Here is a tiny trained network, its code and every weight. The questions are about switching its units off for an input and a class, where a switched-off unit gives its printed mean instead of its output.

import numpy as np


def w(rows, s, z=0):
    codes = np.array(rows[::2]) - 128.0
    scale = np.full(codes.shape[1], s)
    scale[-1] = z or s
    return codes * scale


def f(y):
    return np.maximum(y, 0)


def log_softmax(a):
    a = a - a.max(-1, keepdims=True)
    return a - np.log(np.exp(a).sum(-1, keepdims=True))


def net(x, mask):
    res = np.array(x, float).reshape(1, 3) / 4 @ E
    y = f(res @ A[0][:, :-1].T + A[0][:, -1])
    res = res + np.where(mask, y, B[0][:, -1]) @ B[0][:, :-1]
    return log_softmax(res[-1] @ U[:, :-1].T + U[:, -1])


A, B = {}, {}
E = w([
[238,254,48],'x0',
[250,88,218],'x1',
[64,253,253],'x2',
],0.0075)
A[0] = w([
[196,171,72,96],'N0',
[181,92,165,137],'N1',
[99,225,165,132],'N2',
[170,121,160,118],'N3',
[101,157,87,128],'N4',
[102,143,101,204],'N5',
[61,63,148,80],'N6',
[147,94,60,122],'N7',
[137,201,160,123],'N8',
[79,123,198,96],'N9',
[159,200,69,123],'N10',
[155,5,55,129],'N11',
[106,48,184,95],'N12',
[36,130,88,116],'N13',
[135,95,80,144],'N14',
[210,137,159,125],'N15',
[149,165,189,140],'N16',
[167,101,55,125],'N17',
[60,31,168,93],'N18',
[199,132,198,114],'N19',
[191,120,165,138],'N20',
[180,97,156,130],'N21',
[173,85,102,124],'N22',
[78,171,80,134],'N23',
[119,112,120,11],'N24',
[177,225,125,110],'N25',
[88,197,160,143],'N26',
[76,171,66,146],'N27',
[174,98,201,148],'N28',
[174,109,61,125],'N29',
[168,193,74,62],'N30',
[124,126,120,1],'N31',
[118,170,183,141],'N32',
],0.016,0.0085)
B[0] = w([
[212,218,117,216],'N0',
[82,96,83,188],'N1',
[93,144,212,247],'N2',
[54,72,79,170],'N3',
[82,73,66,175],'N4',
[75,76,79,195],'N5',
[198,207,46,204],'N6',
[89,150,197,193],'N7',
[163,178,214,214],'N8',
[186,182,190,197],'N9',
[186,135,67,225],'N10',
[101,153,243,252],'N11',
[177,166,69,201],'N12',
[44,25,39,215],'N13',
[58,67,198,184],'N14',
[99,105,31,209],'N15',
[124,146,205,207],'N16',
[112,129,172,202],'N17',
[254,226,102,233],'N18',
[52,38,68,211],'N19',
[52,71,57,196],'N20',
[40,75,82,181],'N21',
[129,198,190,183],'N22',
[77,60,81,200],'N23',
[37,56,31,128],'N24',
[200,192,118,242],'N25',
[87,122,200,226],'N26',
[58,75,66,212],'N27',
[72,55,53,205],'N28',
[135,149,239,200],'N29',
[172,158,51,201],'N30',
[7,47,40,128],'N31',
[104,90,200,208],'N32',
],0.011,0.012)
U = w([
[66,58,79,9],'0',
[118,140,248,22],'1',
[217,184,91,254],'2',
],0.014,0.0043)

Each question gives the input, the list of numbers given to net, and the class t.
The units are the neurons (one row each of A and B). Each row of codes is followed by its name. A weight is (code - 128) times the scale printed after its matrix; where a second scale follows, it is the last column's (A, B and U).
mask holds one flag per neuron, in row order. A switched-off neuron (its flag False) gives its mean, the last column of its row in B, instead of its output. The means were averaged over made-up inputs and are rounded, as every weight is.
A unit's drop is (log p(t) with every unit on - log p(t) with that unit switched off) / (log p(t) with every unit on - log p(t) with every unit switched off).
unit that matters most: the unit with the biggest drop
k most important neurons: the k neurons with the biggest drops, biggest first
drop of u: that unit's drop, to one decimal
input [5,8,-7], class 0: unit that matters most => N15
input [-3,3,-4], class 1: 2 most important neurons => [N11; N13]
input [-8,-6,-2], class 2: 2 most important neurons => [N18; N6]
input [-2,-1,1], class 2: 2 most important neurons => [N19; N11]
input [-2,7,-8], class 1: 3 most important neurons => [N11; N22; N29]
input [-8,8,0], class 0: 4 most important neurons => [N28; N19; N21; N1]
input [-8,-5,-8], class 1: 2 most important neurons => [N11; N14]
input [3,-2,2], class 2: 3 most important neurons => [N11; N19; N13]
input [5,5,-1], class 0: 4 most important neurons => [N18; N19; N20; N21]
input [4,-3,-3], class 2: 2 most important neurons => [N0; N19]
input [-5,-4,-4], class 2: 3 most important neurons => [N18; N6; N19]
input [6,2,-6], class 1: 2 most important neurons => [N29; N11]
input [-8,-5,3], class 2: drop of N18 => 0.3
input [-3,-5,-8], class 1: unit that matters most => N11
input [-8,-7,-2], class 2: drop of N18 => 1.2
input [2,4,4], class 0: drop of N29 => 0.4
